Below are the code and all the weights of a small trained network. Each question names an input and a target symbol and asks about switching units off, where a switched-off unit gives its printed mean instead of its output.

import numpy as np


def w(rows, s, z=0):
    codes = np.array(rows[::2]) - 128.0
    scale = np.full(codes.shape[1], s)
    scale[-1] = z or s
    return codes * scale


def f(y):
    return y / 2 * (1 + np.tanh(0.7978845608 * (y + 0.044715 * y**3)))


def softmax(a):
    e = np.exp(a - a.max(-1, keepdims=True))
    return e / e.sum(-1, keepdims=True)


def log_softmax(a):
    a = a - a.max(-1, keepdims=True)
    return a - np.log(np.exp(a).sum(-1, keepdims=True))


def net(x, mask):
    ids = ['βγδζηθλξπτφψω'.index(c) for c in x.split()]
    T = len(ids)
    res = E[ids] + P[:T]
    q, k, v = (res @ M[0].T for M in (Q, K, V))
    z = softmax(np.where(np.tri(T) > 0, q @ k.T / 3**0.5, -1e9)) @ v
    res = res + np.where(mask[0], z, O[0][:, -1]) @ O[0][:, :-1]
    y = f(res @ A[0][:, :-1].T + A[0][:, -1])
    res = res + np.where(mask[1:13], y, B[0][:, -1]) @ B[0][:, :-1]
    return log_softmax(res[-1] @ U[:, :-1].T + U[:, -1])


Q, K, V, O, A, B = {}, {}, {}, {}, {}, {}
E = w([
[106,143,23,104,25],'β',
[128,199,196,65,122],'γ',
[53,197,94,96,141],'δ',
[207,181,35,54,121],'ζ',
[188,46,125,198,230],'η',
[154,24,140,187,45],'θ',
[180,78,146,112,81],'λ',
[165,108,85,143,83],'ξ',
[76,137,185,83,103],'π',
[112,66,81,171,26],'τ',
[44,116,147,132,71],'φ',
[197,116,71,119,117],'ψ',
[174,96,42,202,247],'ω',
],0.011)
P = w([
[88,64,183,8,140],'0',
[105,143,87,123,81],'1',
[115,145,95,132,89],'2',
[122,152,97,136,96],'3',
[129,155,104,140,100],'4',
[136,151,118,146,101],'5',
[139,154,120,150,105],'6',
[144,161,115,142,112],'7',
[151,156,128,145,109],'8',
[153,165,121,132,117],'9',
[158,164,129,135,115],'10',
[160,156,139,134,113],'11',
],0.011)
Q[0] = w([
[253,137,78,80,24],'H0',
[225,7,56,191,123],'H0',
[219,108,109,83,2],'H0',
],0.0088)
K[0] = w([
[81,39,227,17,182],'H0',
[135,27,77,113,196],'H0',
[91,90,166,2,137],'H0',
],0.0098)
V[0] = w([
[53,178,69,105,36],'H0',
[165,227,90,88,209],'H0',
[112,138,254,34,113],'H0',
],0.0098)
O[0] = w([
[60,132,251,54,156,158],'H0',
[211,171,205,133,42,108],'H0',
[93,221,106,141,150,255],'H0',
],0.011,0.0088)
A[0] = w([
[60,174,17,153,231,180],'N0',
[224,104,45,175,174,254],'N1',
[73,63,219,32,112,199],'N2',
[180,175,145,83,18,190],'N3',
[76,94,23,95,162,211],'N4',
[163,172,154,192,144,171],'N5',
[186,193,94,159,54,155],'N6',
[20,179,160,57,91,193],'N7',
[204,132,100,125,1,195],'N8',
[159,85,183,130,145,221],'N9',
[74,212,162,132,101,188],'N10',
[63,193,160,74,93,252],'N11',
],0.0079,0.003)
B[0] = w([
[69,63,152,205,206,236],'N0',
[137,68,81,102,47,185],'N1',
[90,98,2,195,59,176],'N2',
[128,153,139,57,88,175],'N3',
[13,124,190,93,204,186],'N4',
[194,219,131,168,96,150],'N5',
[70,219,87,110,66,179],'N6',
[232,35,125,133,150,252],'N7',
[49,128,206,49,102,159],'N8',
[220,169,55,189,117,135],'N9',
[229,103,114,161,106,231],'N10',
[230,88,133,147,117,247],'N11',
],0.0071,0.014)
U = w([
[189,2,95,113,144,231],'β',
[188,176,14,242,92,94],'γ',
[177,160,135,116,124,134],'δ',
[154,235,228,41,110,37],'ζ',
[48,150,77,133,97,34],'η',
[46,118,152,124,165,2],'θ',
[92,158,79,167,186,165],'λ',
[93,126,133,128,156,213],'ξ',
[128,163,131,195,191,21],'π',
[93,77,188,77,184,77],'τ',
[116,111,237,139,204,70],'φ',
[78,181,115,87,140,232],'ψ',
[63,141,150,36,81,72],'ω',
],0.0071,0.0021)

Each question gives the input, a string of symbols that net reads in full, and the target symbol t.
The units are the heads (3 rows each of Q, K, V and O) and the neurons (one row each of A and B). Each row of codes is followed by its name. A weight is (code - 128) times the scale printed after its matrix; where a second scale follows, it is the last column's (O, A, B and U).
mask holds one flag per unit, heads first, then neurons. A switched-off unit (its flag False) gives its mean, the last column of its rows in O or B, instead of its output. The means were averaged over made-up inputs and are rounded, as every weight is.
A unit's drop is (log p(t) with every unit on - log p(t) with that unit switched off) / (log p(t) with every unit on - log p(t) with every unit switched off).
The circuit of an input: a set's keep is (log p(t) with only the set's units on - log p(t) with every unit switched off) / (log p(t) with every unit on - log p(t) with every unit switched off). Starting from the 12 units with the biggest drops (on a tie, the unit counted first), units are removed one at a time, each time the one whose removal leaves the highest keep (on an exact tie, the one counted first), for as long as the keep stays at least 0.8.
circuit, biggest first: the units of the circuit, biggest drop first
most important unit: the unit with the biggest drop
k most important neurons: the k neurons with the biggest drops, biggest first
drop when u is switched off: that unit's drop, to one decimal
input θ π δ ζ, target θ: circuit, biggest first : H0; N4; N0
input γ β π, target β: circuit, biggest first : N7; H0; N11
input γ γ ω φ τ λ λ γ η γ, target ζ: circuit, biggest first : H0; N0
input γ γ ζ γ β η π φ π γ η, target γ: 2 most important neurons : N7; N9
input γ γ γ γ π β ζ γ γ π, target γ: 2 most important neurons : N2; N4
input β θ ω δ, target β: circuit, biggest first : H0; N7
input π η ζ ψ η η λ, target π: circuit, biggest first : H0; N0; N1
input γ φ λ, target γ: circuit, biggest first : H0
input π ω η γ ω ζ, target π: circuit, biggest first : H0; N0; N2
input τ γ ω φ, target β: 2 most important neurons : N7; N6
input γ η γ ξ δ, target β: 2 most important neurons : N7; N6
input τ θ γ π λ γ θ λ ζ γ β γ, target ζ: 2 most important neurons : N0; N3
input ω τ β π ζ β τ β γ γ ζ, target ω: 2 most important neurons : N8; N1
input ω γ ψ ω θ ζ ζ β π ψ, target ω: most important unit : N8
input γ λ γ, target γ: drop when N10 is switched off : 0.3
input θ γ η φ ζ η γ π β, target θ: drop when N4 is switched off : 0.3
input λ δ τ γ θ ψ, target λ: drop when N0 is switched off : 0.1
